(in the rows, 128 means zero)
Each row has a class, written after it.
[127 126 146 132 104 128 137  75 156 121 114 150 128 139 169 116 115 136
 137 120 164 104 164 127 144 120 166 107 120 120 113 159 134 125 126 117
 121 135 157 149 123 125 128 114 124 142 129 139 109 126 120 114  92 132
 196 126 106 127 118 113 117 150 143 132 153 123 119 125 108 126 133 118
 110 117 146 144 119 126 124 117  93 151 130 113 132 117 134 124 139 131
 104 123 106 135 106 125 131 115 115 121 129 128 161 121 147 120 119 158
 119 139 120 107 134 120 111 103]  P
[119 145 135 146 135 135 137 132 127 136 124 110 116 131 188 152 127 113
 122 118 130 140  94 132 134 125 124 143 153 132 120 142 132 109 119 113
  98 134 136 130 119 124 126 140 135 111 138 133 118 128 133 142 158 140
 121 135 124 129 124 137 121 136 119 112 148 142 122 150 147 118 131 168
 152 128 120 141 141 121 120 139 124 126 160 123 113 126 129 122 170 150
 125 133 125 109 132 100 114 119 161 122 141 130 106 165 150 161 126 128
 119 130 117 131 117 122 108 109]  V
[136  92 128 106 142 148 134 115 130 128 120 140 127 128 138 126 127 129
 144 126 150 100 113 100 134 137 131 129 139 128 138 117 128 135 123 141
 150 123 157 138  98 120 135 145 143 127 134 132 144 140 128 120 112 106
 174 126 131 128 177 124 132 125 116 120 118 127 119 116 146 131 133 135
 113 136 131 131 136 118 132 115 124 155 111 125 101 125 144 122 130 126
 133 136 157 129 118 106 161 106  98 156 138 127 136 132 124 118 146 129
 131 133 120 136 115 125 132  84]  P
[144 113 174 134  93 140 113 135 154 178 138 174 145 113 204 132 109 118
 189 122 159  99 127  74 139 128 167 141 139 123 107 154 108  74 117  91
 142 118 141 129 107 133 144 103 137 126  92 125 105 133 108 161  86 111
 123 112 118 123 130 123 126  99 119 100 164  91 126  72 131 128 129  94
  87 109 138 137 134 192 108  93 129 113  25 123 138 107 151 108 152 143
 131 252  96 108 139 146 214 137 145 148 128 110 174 131 119 133 124 126
  99 147 122 105 117 115 160 108]  P
[126 157 159 118 126 120 133  89 157 170 108 123 127 155 177 135 144 129
 106 128 176 103 172 166 125 107 150 123 136 137 130 146 108 101 146 134
  89 132 125 174 144 125 139 149  80 156 123 125  95 127 129 134 122 103
  67 161 115 142 146 121 118 122 137 127 125 115 153 153  82  89 107  99
 100 103 106 146 136 153 124 132 124 111 151 130 129 140 148 144 124 127
 135 112  94  67 109 123  86 171 140 139 143 132 183 143 162 147 105 141
  67 149 179 131 132 128 121 121]  V
[135 123 119 114 110 161 106 107 149 150 106 159 104 142 226 100 126 112
 104 130 184 113  79  99 137 122 127 139 134  84 103 142 123 147 114 126
 120 145 170 125 112 136  99 145 122 126 121 123 136 122 119 121  90 127
 204 129 107 135 128 133 107 111 150 144 125 166 142 119 142 106 128 160
 137 120 129 139 130 111 103 111 124 147 148 129 107 151 135 133 166 149
 117 122 127 172 118 110 120 132 155 140 160 118 132 133 119 141 135 153
 126 134 130 141 150 154 130 106]  V
[162 109 137 171  86 163  87 161 137 127 122 239 129  93 171 127 115 186
 157 113 189 111  81  57 139 154 115 136 128 106  90 172 138 111 117 116
 158 136 146  45  93 118 109 125 160 114 117 117 128 133 109 126  86 167
 234  70 136 113  98 185 101 118 105 103 164 129 101  68 205 145  86 171
 131 129 127 136 101 180 114  84 127 139  34 129 140 126 120 100 169 160
 115 112 119 158 108 140 201  93 159 119 147 162 140 129  58 176 148 115
 134 113 125 101 115 118 123 121]  P
[135 103 128 129  99 168  94 140 148 150 123 208 136  77 183 114 125 141
 163 157 163 120  32  81 117 150 117 129 143  84 102 132 142 111 128  95
 140 126 172  99  74 123 107 115 177 103 114 129 158 138 116 121 128 132
 199  79 116 120 134 131 140 139 111 103 143 139 102  82 181 121 136 151
 143 138 153 110 123 168 114  88 142 116  71 142 125 101 121  95 173 147
 103 122 136 166  97 120 187  96 148 137 164 138 123 127  67 140 175 118
 159 109 133 123 105 125 152 119]  P
[141 212 125 118 120 132 128  90 154 193 113 129 126 115 188 142 148 147
 131 126 162 150 163 149 112 135 138 130 134 131 115 128 127  83 112 117
  90 128 122 166 128 101 141 110 109 118 125 103 117 133 172 133 138 129
  56 121 110 131 139  92 122 133 203 117 146 120 129 157  91 102 111 124
 142 119 157 144  95 130 117 134 133 113 178 131 132 133 166 143 154 148
 109 125 136 109 114 139  89 176 124 135 150 121 136 122  92 181 131 123
  86 120 134 124 143 136 125 142]  V
[137 174 134 188 109 130 130  85 172 143 108 210 139 155 200 136 118 133
 138 137 120 159 127 136 135 137 159 140 121 120  97 126 125 117 132 108
 118 129 152 120 110 125 133 119 123 115 132 134  97 118 104 117  92 139
 144 122 127 135 105 105 139 155 130 113 131 110 112 201 100 115 130 124
 158 116 149 138  99 140 125 129 126 132 140 110 110 123 113 128 164 128
 108 126 130 178  97 128 120 131 109 144 139 123 173 128 109 168 133 154
 103 127 136 123 134 165 123 110]  V
